Below are the code and all the weights of a small trained network. Each question names an input and a class and asks about switching units off, where a switched-off unit gives its printed mean instead of its output.

import numpy as np


def w(rows, s, z=0):
    codes = np.array(rows[::2]) - 128.0
    scale = np.full(codes.shape[1], s)
    scale[-1] = z or s
    return codes * scale


def f(y):
    return np.maximum(y, 0)


def log_softmax(a):
    a = a - a.max(-1, keepdims=True)
    return a - np.log(np.exp(a).sum(-1, keepdims=True))


def net(x, mask):
    res = np.array(x, float).reshape(1, 3) / 4 @ E
    y = f(res @ A[0][:, :-1].T + A[0][:, -1])
    res = res + np.where(mask, y, B[0][:, -1]) @ B[0][:, :-1]
    return log_softmax(res[-1] @ U[:, :-1].T + U[:, -1])


A, B = {}, {}
E = w([
[26,45,86],'x0',
[198,166,3],'x1',
[30,248,114],'x2',
],0.0077)
A[0] = w([
[153,99,149,115],'N1',
[228,14,99,39],'N2',
[163,162,48,156],'N3',
[73,214,122,136],'N4',
[136,134,122,111],'N5',
[139,137,53,98],'N6',
[80,169,106,101],'N7',
[176,126,61,207],'N8',
[158,86,93,130],'N9',
[123,136,199,166],'N10',
[94,122,196,238],'N11',
[111,177,122,67],'N12',
[175,91,8,116],'N13',
[127,101,231,164],'N14',
[89,84,128,28],'N15',
[170,79,149,91],'N16',
[171,102,110,44],'N17',
[120,183,134,70],'N18',
[140,137,86,121],'N19',
[253,211,207,21],'N20',
[150,149,81,140],'N21',
[156,136,101,191],'N22',
[101,118,165,135],'N23',
[130,105,198,165],'N24',
[152,133,101,201],'N25',
[177,101,149,84],'N26',
[56,44,48,9],'N27',
[158,113,82,172],'N28',
[161,113,75,189],'N29',
[125,80,225,170],'N30',
[82,72,79,3],'N31',
[184,69,154,85],'N32',
],0.016,0.0017)
B[0] = w([
[121,131,106,160],'N1',
[90,117,59,251],'N2',
[143,83,149,222],'N3',
[104,94,61,219],'N4',
[127,129,134,137],'N5',
[138,93,140,198],'N6',
[112,105,87,187],'N7',
[127,93,160,213],'N8',
[114,127,110,180],'N9',
[135,99,155,178],'N10',
[134,76,138,194],'N11',
[111,122,96,168],'N12',
[147,91,178,247],'N13',
[142,88,158,204],'N14',
[158,162,142,165],'N15',
[111,126,88,179],'N16',
[128,124,116,168],'N17',
[117,138,98,167],'N18',
[129,108,136,171],'N19',
[139,252,160,232],'N20',
[134,103,141,184],'N21',
[130,118,149,171],'N22',
[147,102,137,166],'N23',
[139,105,149,181],'N24',
[140,110,140,169],'N25',
[118,129,92,171],'N26',
[129,240,153,220],'N27',
[142,119,147,183],'N28',
[135,112,153,192],'N29',
[144,90,159,208],'N30',
[138,201,141,183],'N31',
[108,125,76,193],'N32',
],0.039,0.012)
U = w([
[137,52,255,14],'0',
[66,116,47,92],'1',
[128,239,221,254],'2',
],0.0088,0.0016)

Each question gives the input, the list of numbers given to net, and the class t.
The units are the neurons (one row each of A and B). Each row of codes is followed by its name. A weight is (code - 128) times the scale printed after its matrix; where a second scale follows, it is the last column's (A, B and U).
mask holds one flag per neuron, in row order. A switched-off neuron (its flag False) gives its mean, the last column of its row in B, instead of its output. The means were averaged over made-up inputs and are rounded, as every weight is.
A unit's drop is (log p(t) with every unit on - log p(t) with that unit switched off) / (log p(t) with every unit on - log p(t) with every unit switched off).
The circuit of an input: a set's keep is (log p(t) with only the set's units on - log p(t) with every unit switched off) / (log p(t) with every unit on - log p(t) with every unit switched off). Starting from the 12 units with the biggest drops (on a tie, the unit counted first), units are removed one at a time, each time the one whose removal leaves the highest keep (on an exact tie, the one counted first), for as long as the keep stays at least 0.8.
units of the circuit, in order: the units of the circuit, biggest drop first
unit that matters most: the unit with the biggest drop
top k neurons: the k neurons with the biggest drops, biggest first
drop of u: that unit's drop, to one decimal
input [-3,2,-1], class 2: units of the circuit, in order	(N20)
input [7,-5,-6], class 2: top 3 neurons	(N27; N31; N4)
input [-2,-7,-8], class 1: top 4 neurons	(N2; N32; N16; N13)
input [8,-3,6], class 2: top 3 neurons	(N27; N2; N31)
input [8,-1,6], class 2: top 2 neurons	(N27; N2)
input [4,-3,-4], class 1: top 2 neurons	(N20; N13)
input [-3,6,-7], class 1: top 2 neurons	(N2; N32)
input [-4,-1,3], class 2: top 2 neurons	(N2; N20)
input [-8,5,8], class 1: top 2 neurons	(N4; N27)
input [5,4,-2], class 2: top 2 neurons	(N27; N31)
input [-5,-1,5], class 1: top 2 neurons	(N4; N27)
input [-3,4,-8], class 1: drop of N2	0.7
input [6,4,0], class 2: drop of N27	0.8
input [-2,4,-6], class 1: drop of N23	0.0
input [0,-1,-2], class 1: unit that matters most	N13
